Below are the code and all the weights of a small trained network. Each question names an input and a class and asks about switching units off, where a switched-off unit gives its printed mean instead of its output.

import numpy as np


def w(rows, s, z=0):
    codes = np.array(rows[::2]) - 128.0
    scale = np.full(codes.shape[1], s)
    scale[-1] = z or s
    return codes * scale


def f(y):
    return y / 2 * (1 + np.tanh(0.7978845608 * (y + 0.044715 * y**3)))


def log_softmax(a):
    a = a - a.max(-1, keepdims=True)
    return a - np.log(np.exp(a).sum(-1, keepdims=True))


def net(x, mask):
    res = np.array(x, float).reshape(1, 5) / 4 @ E
    y = f(res @ A[0][:, :-1].T + A[0][:, -1])
    res = res + np.where(mask, y, B[0][:, -1]) @ B[0][:, :-1]
    return log_softmax(res[-1] @ U[:, :-1].T + U[:, -1])


A, B = {}, {}
E = w([
[179,216,99,132,164,30,124],'x0',
[20,143,146,145,254,184,204],'x1',
[194,121,68,82,81,188,172],'x2',
[96,134,70,143,177,79,177],'x3',
[100,65,87,58,171,110,11],'x4',
],0.0087)
A[0] = w([
[130,100,88,76,140,72,75,231],'N1',
[120,88,73,100,96,122,91,221],'N2',
[172,78,101,83,111,160,90,211],'N3',
[161,61,119,81,105,149,84,221],'N4',
[136,114,88,99,166,81,148,167],'N5',
[141,83,94,125,110,143,73,153],'N6',
[116,152,97,79,113,125,146,97],'N7',
[191,180,126,109,120,132,174,177],'N8',
[115,132,175,123,138,152,145,163],'N9',
[146,150,137,122,203,87,99,161],'N10',
[128,163,103,135,169,37,101,201],'N11',
[250,178,81,99,117,152,174,226],'N12',
[55,140,206,145,119,126,164,255],'N13',
[76,103,119,123,154,167,127,137],'N14',
[136,165,180,133,106,168,198,228],'N15',
],0.012,0.003)
B[0] = w([
[178,164,184,73,149,112,184,221],'N1',
[182,92,162,80,113,145,162,204],'N2',
[167,91,134,45,39,133,72,215],'N3',
[153,84,125,35,32,125,116,223],'N4',
[156,160,160,147,109,118,126,176],'N5',
[155,85,173,89,101,157,122,193],'N6',
[155,163,99,124,128,161,133,139],'N7',
[175,152,55,173,172,117,139,200],'N8',
[40,40,113,147,137,200,58,157],'N9',
[131,134,182,173,113,93,159,189],'N10',
[152,190,193,152,189,3,207,227],'N11',
[190,191,43,177,112,151,88,248],'N12',
[11,103,147,163,173,170,116,217],'N13',
[74,155,125,75,172,144,131,181],'N14',
[101,119,58,177,151,187,90,213],'N15',
],0.0079,0.011)
U = w([
[157,186,226,126,175,12,170,59],'0',
[20,106,147,122,149,173,118,143],'1',
[205,119,156,7,60,106,114,254],'2',
[181,178,51,154,125,134,105,68],'3',
],0.011,0.00063)

Each question gives the input, the list of numbers given to net, and the class t.
The units are the neurons (one row each of A and B). Each row of codes is followed by its name. A weight is (code - 128) times the scale printed after its matrix; where a second scale follows, it is the last column's (A, B and U).
mask holds one flag per neuron, in row order. A switched-off neuron (its flag False) gives its mean, the last column of its row in B, instead of its output. The means were averaged over made-up inputs and are rounded, as every weight is.
A unit's drop is (log p(t) with every unit on - log p(t) with that unit switched off) / (log p(t) with every unit on - log p(t) with every unit switched off).
The circuit of an input: a set's keep is (log p(t) with only the set's units on - log p(t) with every unit switched off) / (log p(t) with every unit on - log p(t) with every unit switched off). Starting from the 12 units with the biggest drops (on a tie, the unit counted first), units are removed one at a time, each time the one whose removal leaves the highest keep (on an exact tie, the one counted first), for as long as the keep stays at least 0.8.
circuit, biggest first: the units of the circuit, biggest drop first
top k neurons: the k neurons with the biggest drops, biggest first
drop of u: that unit's drop, to one decimal
input [4,-3,-3,5,8], class 0: circuit, biggest first	(N11)
input [3,3,-6,-3,-3], class 1: circuit, biggest first	(N13 N1)
input [4,3,-2,1,-7], class 1: circuit, biggest first	(N13 N15)
input [4,5,0,-2,-6], class 1: top 2 neurons	(N13 N9)
input [2,8,7,5,-8], class 3: top 2 neurons	(N12 N8)
input [3,5,-5,3,-4], class 1: top 4 neurons	(N13 N1 N9 N15)
input [-6,8,8,7,8], class 2: top 2 neurons	(N13 N15)
input [-7,1,0,8,5], class 2: top 3 neurons	(N13 N15 N2)
input [5,-8,1,8,-1], class 0: drop of N11	1.0
input [0,8,-7,6,6], class 0: drop of N11	1.2
input [6,-8,-4,-2,0], class 0: drop of N11	0.7
input [4,-5,3,5,-2], class 3: drop of N12	1.3
